Here is a tiny trained network, its code and every weight. The questions are about switching its units off for an input and a target symbol, where a switched-off unit gives its printed mean instead of its output.

import numpy as np


def w(rows, s, z=0):
    codes = np.array(rows[::2]) - 128.0
    scale = np.full(codes.shape[1], s)
    scale[-1] = z or s
    return codes * scale


def norm(h):
    return h / np.sqrt((h * h).mean(-1, keepdims=True) + 1e-5)


def f(y):
    return y / 2 * (1 + np.tanh(0.7978845608 * (y + 0.044715 * y**3)))


def softmax(a):
    e = np.exp(a - a.max(-1, keepdims=True))
    return e / e.sum(-1, keepdims=True)


def log_softmax(a):
    a = a - a.max(-1, keepdims=True)
    return a - np.log(np.exp(a).sum(-1, keepdims=True))


def net(x, mask):
    ids = ['ΘΨαβγζηλπστ'.index(c) for c in x.split()]
    T = len(ids)
    res = E[ids] + P[:T]
    u = 0
    for l in range(2):
        r = norm(res)
        for j in range(2):
            rows = slice(2 * j, 2 * j + 2)
            q, k, v = (r @ M[l][rows].T for M in (Q, K, V))
            z = softmax(np.where(np.tri(T) > 0, q @ k.T / 2**0.5, -1e9)) @ v
            o = O[l][rows]
            res = res + np.where(mask[u + j], z, o[:, -1]) @ o[:, :-1]
        u += 2
        y = f(norm(res) @ A[l][:, :-1].T + A[l][:, -1])
        res = res + np.where(mask[u : u + 12], y, B[l][:, -1]) @ B[l][:, :-1]
        u += 12
    return log_softmax(norm(res)[-1] @ U[:, :-1].T + U[:, -1])


Q, K, V, O, A, B = {}, {}, {}, {}, {}, {}
E = w([
[204,173,205,82,135],'Θ',
[69,130,146,135,125],'Ψ',
[233,158,67,208,103],'α',
[101,121,152,104,213],'β',
[128,200,156,137,14],'γ',
[88,111,96,96,121],'ζ',
[137,208,88,249,102],'η',
[119,105,99,119,134],'λ',
[171,128,138,129,3],'π',
[56,114,106,108,111],'σ',
[151,105,139,73,71],'τ',
],0.026)
P = w([
[95,105,85,105,9],'0',
[118,210,116,97,74],'1',
[123,195,113,126,89],'2',
[127,78,134,192,133],'3',
[153,71,106,203,161],'4',
[168,56,104,237,173],'5',
[141,53,98,212,159],'6',
],0.012)
Q[0] = w([
[118,138,203,101,168],'0.h1',
[215,150,175,106,45],'0.h1',
[53,101,52,152,170],'0.h2',
[2,130,105,80,216],'0.h2',
],0.056)
K[0] = w([
[102,155,137,33,131],'0.h1',
[217,96,135,135,226],'0.h1',
[144,157,241,114,122],'0.h2',
[136,125,253,52,125],'0.h2',
],0.053)
V[0] = w([
[79,107,45,103,127],'0.h1',
[107,152,125,201,4],'0.h1',
[140,170,25,155,127],'0.h2',
[118,114,39,200,124],'0.h2',
],0.012)
O[0] = w([
[69,124,112,84,81,22],'0.h1',
[84,178,195,255,122,253],'0.h1',
[181,108,64,127,112,163],'0.h2',
[180,134,116,139,116,123],'0.h2',
],0.012,0.0057)
A[0] = w([
[112,105,95,113,148,131],'0.n1',
[116,136,89,115,171,111],'0.n2',
[194,127,184,92,188,138],'0.n3',
[129,104,169,146,119,135],'0.n4',
[105,83,107,140,136,53],'0.n5',
[116,72,127,145,152,106],'0.n6',
[136,117,178,112,161,1],'0.n7',
[99,172,97,139,165,112],'0.n8',
[217,153,193,100,102,173],'0.n9',
[91,4,114,169,196,179],'0.n10',
[167,143,142,142,121,103],'0.n11',
[138,82,124,145,160,103],'0.n12',
],0.035,0.0045)
B[0] = w([
[127,97,120,129,80,127],'0.n1',
[116,118,154,142,132,125],'0.n2',
[253,164,205,123,76,218],'0.n3',
[147,135,111,113,81,151],'0.n4',
[116,119,106,137,103,132],'0.n5',
[107,119,125,154,120,132],'0.n6',
[61,105,107,168,96,148],'0.n7',
[56,120,158,121,170,144],'0.n8',
[199,189,86,100,50,251],'0.n9',
[16,23,110,166,113,151],'0.n10',
[135,152,141,188,118,178],'0.n11',
[140,155,121,157,132,137],'0.n12',
],0.044,0.028)
Q[1] = w([
[90,195,163,187,253],'1.h1',
[93,110,101,173,189],'1.h1',
[150,90,95,162,89],'1.h2',
[148,83,127,125,152],'1.h2',
],0.047)
K[1] = w([
[43,213,130,169,1],'1.h1',
[60,157,82,100,133],'1.h1',
[161,153,111,121,207],'1.h2',
[98,130,106,93,132],'1.h2',
],0.042)
V[1] = w([
[167,126,163,117,183],'1.h1',
[142,109,110,136,123],'1.h1',
[107,128,3,156,129],'1.h2',
[168,10,122,105,76],'1.h2',
],0.051)
O[1] = w([
[163,72,82,162,38,5],'1.h1',
[143,134,124,128,137,113],'1.h1',
[165,99,6,149,186,59],'1.h2',
[224,44,193,134,166,88],'1.h2',
],0.024,0.015)
A[1] = w([
[89,141,116,177,152,68],'1.n1',
[162,85,160,118,165,114],'1.n2',
[91,109,33,24,117,104],'1.n3',
[91,125,157,186,101,124],'1.n4',
[157,180,62,98,141,134],'1.n5',
[96,165,105,98,73,191],'1.n6',
[177,110,69,180,164,90],'1.n7',
[156,115,81,135,140,90],'1.n8',
[160,107,166,88,134,1],'1.n9',
[154,124,81,78,229,4],'1.n10',
[162,93,141,3,90,118],'1.n11',
[115,143,156,175,238,121],'1.n12',
],0.034,0.0069)
B[1] = w([
[143,126,77,132,79,183],'1.n1',
[94,128,137,169,178,130],'1.n2',
[107,57,58,157,147,155],'1.n3',
[73,107,116,117,105,180],'1.n4',
[62,62,134,157,100,230],'1.n5',
[180,121,166,119,204,248],'1.n6',
[170,157,129,82,214,148],'1.n7',
[129,171,122,109,151,137],'1.n8',
[114,142,61,155,113,144],'1.n9',
[107,161,190,1,155,153],'1.n10',
[106,61,46,88,107,212],'1.n11',
[180,95,99,184,55,194],'1.n12',
],0.057,0.016)
U = w([
[55,67,240,140,73,41],'Θ',
[44,239,169,114,165,150],'Ψ',
[139,66,55,145,140,40],'α',
[158,29,151,168,187,123],'β',
[74,211,48,238,80,2],'γ',
[108,125,153,73,179,127],'ζ',
[143,171,55,176,229,161],'η',
[109,116,150,65,191,144],'λ',
[176,144,135,131,55,205],'π',
[68,101,56,4,108,86],'σ',
[136,99,208,211,182,100],'τ',
],0.012,0.0059)

Each question gives the input, a string of symbols that net reads in full, and the target symbol t.
The units are the heads (2 rows each of Q, K, V and O) and the neurons (one row each of A and B). Each row of codes is followed by its name. A weight is (code - 128) times the scale printed after its matrix; where a second scale follows, it is the last column's (O, A, B and U).
mask holds one flag per unit, layer by layer, with each layer's heads first. A switched-off unit (its flag False) gives its mean, the last column of its rows in O or B, instead of its output. The means were averaged over made-up inputs and are rounded, as every weight is.
A unit's drop is (log p(t) with every unit on - log p(t) with that unit switched off) / (log p(t) with every unit on - log p(t) with every unit switched off).
The circuit of an input: a set's keep is (log p(t) with only the set's units on - log p(t) with every unit switched off) / (log p(t) with every unit on - log p(t) with every unit switched off). Starting from the 12 units with the biggest drops (on a tie, the unit counted first), units are removed one at a time, each time the one whose removal leaves the highest keep (on an exact tie, the one counted first), for as long as the keep stays at least 0.8.
circuit, biggest first: the units of the circuit, biggest drop first
unit that matters most: the unit with the biggest drop
top k neurons: the k neurons with the biggest drops, biggest first
k most important neurons of layer l: the k neurons of layer l with the biggest drops, biggest first
which heads matter: for each layer, one digit per head in row order, 1 if its drop is at least 0.15 and else 0, layers parted by /
input Ψ Θ Ψ, target Ψ: unit that matters most -> 0.n10
input ζ β γ, target σ: circuit, biggest first -> 0.h1, 0.n3
input Θ Θ Ψ Θ γ η, target γ: circuit, biggest first -> 0.n3, 1.n11
input Ψ σ Θ β γ, target σ: top 2 neurons -> 1.n11, 0.n3
input σ Θ σ, target σ: which heads matter -> 10 / 11
input Θ ζ Θ Θ Θ σ, target Θ: which heads matter -> 10 / 01
input α γ Ψ, target α: circuit, biggest first -> 0.n3, 1.h2
input σ Ψ σ, target σ: circuit, biggest first -> 1.h2, 0.n3, 1.n10, 0.n8
input λ γ α λ γ Ψ λ, target γ: 3 most important neurons of layer 0 -> 0.n3, 0.n9, 0.n10
input Θ α Θ Θ Θ η, target γ: 3 most important neurons of layer 0 -> 0.n9, 0.n3, 0.n10
input Ψ γ ζ, target Ψ: which heads matter -> 10 / 01
input π Ψ ζ γ, target Ψ: which heads matter -> 10 / 10
input β Θ β π π, target σ: circuit, biggest first -> 0.n3, 1.n12
input Ψ λ γ γ Θ Θ β, target Θ: circuit, biggest first -> 0.n10
input σ Ψ π, target τ: 3 most important neurons of layer 1 -> 1.n6, 1.n5, 1.n11
input η Ψ π, target γ: which heads matter -> 11 / 01
input σ Θ λ, target σ: top 4 neurons -> 0.n3, 1.n10, 0.n11, 0.n10
input Θ Θ η α π, target η: which heads matter -> 00 / 01
input α λ π Θ Θ α τ, target η: which heads matter -> 01 / 01
input α Θ Ψ, target α: 4 most important neurons of layer 0 -> 0.n3, 0.n9, 0.n11, 0.n10
input γ Θ Ψ, target γ: which heads matter -> 10 / 11
input Θ Θ Θ σ α ζ γ, target η: top 2 neurons -> 0.n3, 1.n7
input Θ ζ ζ, target Θ: unit that matters most -> 0.n9
input Ψ Θ σ, target Ψ: top 3 neurons -> 0.n10, 0.n9, 0.n7
input η Ψ γ σ Ψ γ, target γ: which heads matter -> 11 / 01
input γ Θ ζ, target γ: top 3 neurons -> 0.n9, 0.n3, 1.n12
input Θ σ λ, target Θ: most important neuron of layer 0 -> 0.n9
input σ Θ Θ α γ, target η: 2 most important neurons of layer 0 -> 0.n9, 0.n3
input σ Θ Ψ, target σ: 2 most important neurons of layer 1 -> 1.n10, 1.n12
input λ η σ, target λ: which heads matter -> 00 / 01
